Below is a small trained network, with its code and all its weights. Each question gives an input and a class and asks what happens when units are switched off, that is, made to give their printed mean instead of their output.

import numpy as np


def w(rows, s, z=0):
    codes = np.array(rows[::2]) - 128.0
    scale = np.full(codes.shape[1], s)
    scale[-1] = z or s
    return codes * scale


def f(y):
    return np.maximum(y, 0)


def log_softmax(a):
    a = a - a.max(-1, keepdims=True)
    return a - np.log(np.exp(a).sum(-1, keepdims=True))


def net(x, mask):
    res = np.array(x, float).reshape(1, 7) / 4 @ E
    y = f(res @ A[0][:, :-1].T + A[0][:, -1])
    res = res + np.where(mask, y, B[0][:, -1]) @ B[0][:, :-1]
    return log_softmax(res[-1] @ U[:, :-1].T + U[:, -1])


A, B = {}, {}
E = w([
[134,125,134,146,129,111,137],'x0',
[107,178,137,164,88,226,221],'x1',
[51,84,98,132,251,124,172],'x2',
[126,127,126,126,128,136,124],'x3',
[159,55,235,76,129,170,168],'x4',
[130,128,127,127,128,123,132],'x5',
[131,132,133,132,132,121,131],'x6',
],0.011)
A[0] = w([
[153,166,193,129,57,197,199,150],'N1',
[164,254,74,168,40,97,51,240],'N2',
[112,82,88,104,177,47,31,254],'N3',
[142,71,173,100,134,94,127,173],'N4',
[104,189,142,172,83,217,237,208],'N5',
[67,140,43,137,163,121,128,151],'N6',
[80,170,100,175,158,161,200,150],'N7',
[83,116,55,154,177,107,100,139],'N8',
[161,160,166,127,72,187,184,130],'N9',
[169,130,191,97,112,149,98,139],'N10',
[82,22,189,88,202,142,203,37],'N11',
[196,105,188,97,76,143,121,131],'N12',
[88,162,128,149,100,177,188,198],'N13',
[86,101,64,139,202,95,55,177],'N14',
[52,160,42,152,185,108,138,129],'N15',
[196,102,183,98,128,98,64,198],'N16',
[171,123,150,132,102,107,63,189],'N17',
[147,102,118,90,140,78,92,232],'N18',
[86,181,75,163,154,145,179,133],'N19',
[139,83,130,122,140,95,61,245],'N20',
],0.0078,0.0035)
B[0] = w([
[163,187,198,116,134,81,165,214],'N1',
[254,93,27,137,243,224,198,247],'N2',
[168,138,144,27,146,70,115,227],'N3',
[149,90,124,118,121,149,107,176],'N4',
[125,205,148,171,132,119,168,226],'N5',
[100,175,149,140,118,84,128,178],'N6',
[85,163,95,188,93,142,129,181],'N7',
[115,172,164,94,147,62,117,179],'N8',
[152,182,191,108,141,82,171,194],'N9',
[109,109,164,109,101,126,94,174],'N10',
[226,99,49,154,215,206,182,205],'N11',
[69,109,207,89,67,96,77,190],'N12',
[124,177,123,184,123,124,156,186],'N13',
[137,157,146,82,151,76,127,200],'N14',
[73,177,162,120,80,60,106,189],'N15',
[114,68,138,74,96,149,70,195],'N16',
[143,77,125,111,120,159,92,180],'N17',
[160,91,126,55,136,118,80,185],'N18',
[72,161,111,187,90,130,127,173],'N19',
[157,88,120,43,134,120,75,189],'N20',
],0.008,0.013)
U = w([
[178,71,29,93,198,162,109,246],'0',
[112,190,198,85,118,60,118,157],'1',
[168,150,84,194,173,217,182,166],'2',
[2,165,100,190,85,115,112,8],'3',
[100,66,163,99,43,150,50,33],'4',
],0.0087,0.0011)

Each question gives the input, the list of numbers given to net, and the class t.
The units are the neurons (one row each of A and B). Each row of codes is followed by its name. A weight is (code - 128) times the scale printed after its matrix; where a second scale follows, it is the last column's (A, B and U).
mask holds one flag per neuron, in row order. A switched-off neuron (its flag False) gives its mean, the last column of its row in B, instead of its output. The means were averaged over made-up inputs and are rounded, as every weight is.
A unit's drop is (log p(t) with every unit on - log p(t) with that unit switched off) / (log p(t) with every unit on - log p(t) with every unit switched off).
The circuit of an input: a set's keep is (log p(t) with only the set's units on - log p(t) with every unit switched off) / (log p(t) with every unit on - log p(t) with every unit switched off). Starting from the 12 units with the biggest drops (on a tie, the unit counted first), units are removed one at a time, each time the one whose removal leaves the highest keep (on an exact tie, the one counted first), for as long as the keep stays at least 0.8.
circuit, biggest first: the units of the circuit, biggest drop first
top k neurons: the k neurons with the biggest drops, biggest first
drop of u: that unit's drop, to one decimal
input [2,-7,-8,-8,-1,6,-5], class 0: top neuron => N2
input [1,1,1,-3,-7,-3,6], class 3: top 2 neurons => N15; N11
input [8,2,7,1,1,-5,1], class 2: top 2 neurons => N11; N12
input [-7,2,7,-7,-8,-3,-8], class 3: top 2 neurons => N19; N7
input [2,-3,-5,3,0,-8,2], class 0: top 2 neurons => N2; N15
input [-3,1,4,8,-8,-8,-4], class 3: top 3 neurons => N19; N7; N1
input [-2,-8,0,2,5,-8,-8], class 4: top 3 neurons => N2; N16; N12
input [6,-7,-7,-5,1,3,4], class 4: top 2 neurons => N12; N11
input [1,-5,2,-3,-8,4,4], class 1: top 2 neurons => N15; N8
input [2,-8,-6,-6,2,8,-5], class 4: top 3 neurons => N12; N11; N16
input [-1,4,2,-7,0,-7,-8], class 3: top 2 neurons => N2; N11
input [1,-8,0,-7,4,-3,-2], class 4: top 2 neurons => N2; N16
input [4,-8,-3,-2,-6,-6,0], class 0: drop of N2 => 0.5
input [-2,3,-2,7,-4,6,3], class 2: drop of N2 => 0.1
input [6,-3,2,7,4,1,6], class 0: circuit, biggest first => N11
input [8,-6,-3,6,-6,-2,4], class 0: drop of N2 => 0.4
input [7,-4,2,2,6,8,5], class 0: drop of N11 => 1.0
